Here is a tiny trained network, its code and every weight. The questions are about switching its units off for an input and a class, where a switched-off unit gives its printed mean instead of its output.

import numpy as np


def w(rows, s, z=0):
    codes = np.array(rows[::2]) - 128.0
    scale = np.full(codes.shape[1], s)
    scale[-1] = z or s
    return codes * scale


def f(y):
    return np.maximum(y, 0)


def log_softmax(a):
    a = a - a.max(-1, keepdims=True)
    return a - np.log(np.exp(a).sum(-1, keepdims=True))


def net(x, mask):
    res = np.array(x, float).reshape(1, 6) / 4 @ E
    y = f(res @ A[0][:, :-1].T + A[0][:, -1])
    res = res + np.where(mask, y, B[0][:, -1]) @ B[0][:, :-1]
    return log_softmax(res[-1] @ U[:, :-1].T + U[:, -1])


A, B = {}, {}
E = w([
[76,153,50,106,236,119],'x0',
[175,167,48,197,92,109],'x1',
[194,134,129,147,107,127],'x2',
[140,209,121,136,142,254],'x3',
[74,123,115,208,87,116],'x4',
[76,175,194,166,148,106],'x5',
],0.0073)
A[0] = w([
[119,237,103,157,141,196,144],'n1',
[115,84,238,125,52,85,255],'n2',
[188,175,198,119,56,139,158],'n3',
[178,152,13,188,117,67,168],'n4',
[132,93,123,50,164,131,237],'n5',
[123,151,128,149,191,56,194],'n6',
[132,236,130,148,158,82,123],'n7',
[139,253,162,145,135,214,222],'n8',
[47,116,142,90,221,100,129],'n9',
[29,142,161,64,191,116,201],'n10',
],0.0071,0.0028)
B[0] = w([
[32,221,156,147,90,253,221],'n1',
[152,30,121,203,114,78,254],'n2',
[157,78,78,205,172,142,217],'n3',
[129,183,47,155,187,194,215],'n4',
[197,94,76,87,159,141,216],'n5',
[80,164,105,191,134,186,182],'n6',
[44,206,180,101,82,196,170],'n7',
[86,192,100,164,162,254,253],'n8',
[178,89,40,237,214,148,212],'n9',
[172,120,51,227,210,168,229],'n10',
],0.0073,0.0061)
U = w([
[36,209,135,130,119,169,132],'0',
[82,197,230,41,105,65,7],'1',
[179,113,166,57,148,137,137],'2',
[97,72,174,156,55,22,133],'3',
[159,119,74,179,176,134,147],'4',
[166,122,96,3,123,86,122],'5',
[66,193,214,26,108,65,2],'6',
],0.011,0.007)

Each question gives the input, the list of numbers given to net, and the class t.
The units are the neurons (one row each of A and B). Each row of codes is followed by its name. A weight is (code - 128) times the scale printed after its matrix; where a second scale follows, it is the last column's (A, B and U).
mask holds one flag per neuron, in row order. A switched-off neuron (its flag False) gives its mean, the last column of its row in B, instead of its output. The means were averaged over made-up inputs and are rounded, as every weight is.
A unit's drop is (log p(t) with every unit on - log p(t) with that unit switched off) / (log p(t) with every unit on - log p(t) with every unit switched off).
The circuit of an input: a set's keep is (log p(t) with only the set's units on - log p(t) with every unit switched off) / (log p(t) with every unit on - log p(t) with every unit switched off). Starting from all 10 units, units are removed one at a time, each time the one whose removal leaves the highest keep (on an exact tie, the one counted first), for as long as the keep stays at least 0.8.
units of the circuit, in order: the units of the circuit, biggest drop first
top k neurons: the k neurons with the biggest drops, biggest first
drop of u: that unit's drop, to one decimal
input [5,5,-1,-2,7,4], class 0: units of the circuit, in order	n7, n2
input [-5,-7,-5,-1,2,6], class 4: top neuron	n10
input [-1,-7,-1,2,3,6], class 4: units of the circuit, in order	n10, n9
input [6,4,4,-2,-7,-6], class 5: units of the circuit, in order	n10, n9, n8
input [-4,1,-1,5,-7,-8], class 2: units of the circuit, in order	n10, n9
input [-4,6,2,-3,-2,8], class 3: units of the circuit, in order	n10, n9, n2
input [-7,-8,2,-4,-6,3], class 3: top 2 neurons	n2, n8
input [-7,-4,-7,2,1,8], class 4: drop of n10	0.2
input [-2,-7,-4,4,5,1], class 4: drop of n7	0.2
input [1,3,0,0,-7,3], class 0: drop of n10	0.1
input [-7,-1,-5,-4,-2,-4], class 3: drop of n2	0.1
